Here is a tiny trained network, its code and every weight. The questions are about switching its units off for an input and a class, where a switched-off unit gives its printed mean instead of its output.

import numpy as np


def w(rows, s, z=0):
    codes = np.array(rows[::2]) - 128.0
    scale = np.full(codes.shape[1], s)
    scale[-1] = z or s
    return codes * scale


def f(y):
    return y / 2 * (1 + np.tanh(0.7978845608 * (y + 0.044715 * y**3)))


def log_softmax(a):
    a = a - a.max(-1, keepdims=True)
    return a - np.log(np.exp(a).sum(-1, keepdims=True))


def net(x, mask):
    res = np.array(x, float).reshape(1, 4) / 4 @ E
    y = f(res @ A[0][:, :-1].T + A[0][:, -1])
    res = res + np.where(mask, y, B[0][:, -1]) @ B[0][:, :-1]
    return log_softmax(res[-1] @ U[:, :-1].T + U[:, -1])


A, B = {}, {}
E = w([
[18,132,103,176],'x0',
[84,68,207,227],'x1',
[174,99,1,153],'x2',
[78,3,133,22],'x3',
],0.0079)
A[0] = w([
[86,94,138,104,102],'n0',
[100,137,237,151,220],'n1',
[75,145,42,80,172],'n2',
[166,111,50,141,120],'n3',
[182,152,51,125,227],'n4',
[176,171,90,161,205],'n5',
[58,112,92,113,175],'n6',
[224,108,179,34,225],'n7',
[115,79,193,80,212],'n8',
[139,169,85,184,225],'n9',
[115,48,126,75,204],'n10',
[127,63,75,89,182],'n11',
[183,204,110,142,137],'n12',
[129,152,254,178,255],'n13',
[85,85,126,79,128],'n14',
[147,174,1,126,212],'n15',
[132,105,222,102,208],'n16',
[115,78,158,191,116],'n17',
[65,145,221,95,208],'n18',
[117,61,134,194,144],'n19',
[185,133,185,111,208],'n20',
],0.012,0.0049)
B[0] = w([
[136,118,94,112,154],'n0',
[58,214,161,108,227],'n1',
[143,156,75,91,190],'n2',
[154,144,30,150,177],'n3',
[42,80,39,81,210],'n4',
[75,128,101,128,196],'n5',
[164,185,79,118,174],'n6',
[141,37,240,106,231],'n7',
[163,128,122,6,201],'n8',
[66,156,146,116,203],'n9',
[183,122,90,72,209],'n10',
[220,100,88,61,197],'n11',
[73,105,144,128,190],'n12',
[62,229,183,169,251],'n13',
[175,80,45,95,175],'n14',
[44,148,19,68,229],'n15',
[99,196,164,2,200],'n16',
[98,107,83,177,175],'n17',
[114,203,136,27,218],'n18',
[100,81,43,201,180],'n19',
[36,106,204,118,180],'n20',
],0.0067,0.011)
U = w([
[125,221,135,185,78],'0',
[234,53,27,112,96],'1',
[32,82,148,162,129],'2',
[103,55,69,232,118],'3',
[219,88,199,206,3],'4',
[231,25,164,78,80],'5',
[82,164,35,58,163],'6',
[111,196,254,105,208],'7',
],0.0074,0.0035)

Each question gives the input, the list of numbers given to net, and the class t.
The units are the neurons (one row each of A and B). Each row of codes is followed by its name. A weight is (code - 128) times the scale printed after its matrix; where a second scale follows, it is the last column's (A, B and U).
mask holds one flag per neuron, in row order. A switched-off neuron (its flag False) gives its mean, the last column of its row in B, instead of its output. The means were averaged over made-up inputs and are rounded, as every weight is.
A unit's drop is (log p(t) with every unit on - log p(t) with that unit switched off) / (log p(t) with every unit on - log p(t) with every unit switched off).
most important unit: the unit with the biggest drop
k most important neurons: the k neurons with the biggest drops, biggest first
drop of u: that unit's drop, to one decimal
input [-7,0,4,3], class 5: most important unit -> n7
input [3,6,-1,-7], class 0: 2 most important neurons -> [n7, n19]
input [-7,2,-7,8], class 7: 2 most important neurons -> [n16, n1]
input [-1,4,7,1], class 1: 2 most important neurons -> [n13, n1]
input [-6,-2,-8,8], class 7: 3 most important neurons -> [n16, n18, n1]
input [-4,0,0,1], class 5: 2 most important neurons -> [n13, n1]
input [2,1,1,-4], class 2: drop of n2 -> 0.1
input [5,4,7,3], class 1: drop of n8 -> 0.0
input [-5,-7,4,7], class 1: drop of n14 -> 0.0
input [-2,-5,2,4], class 1: drop of n1 -> 0.1
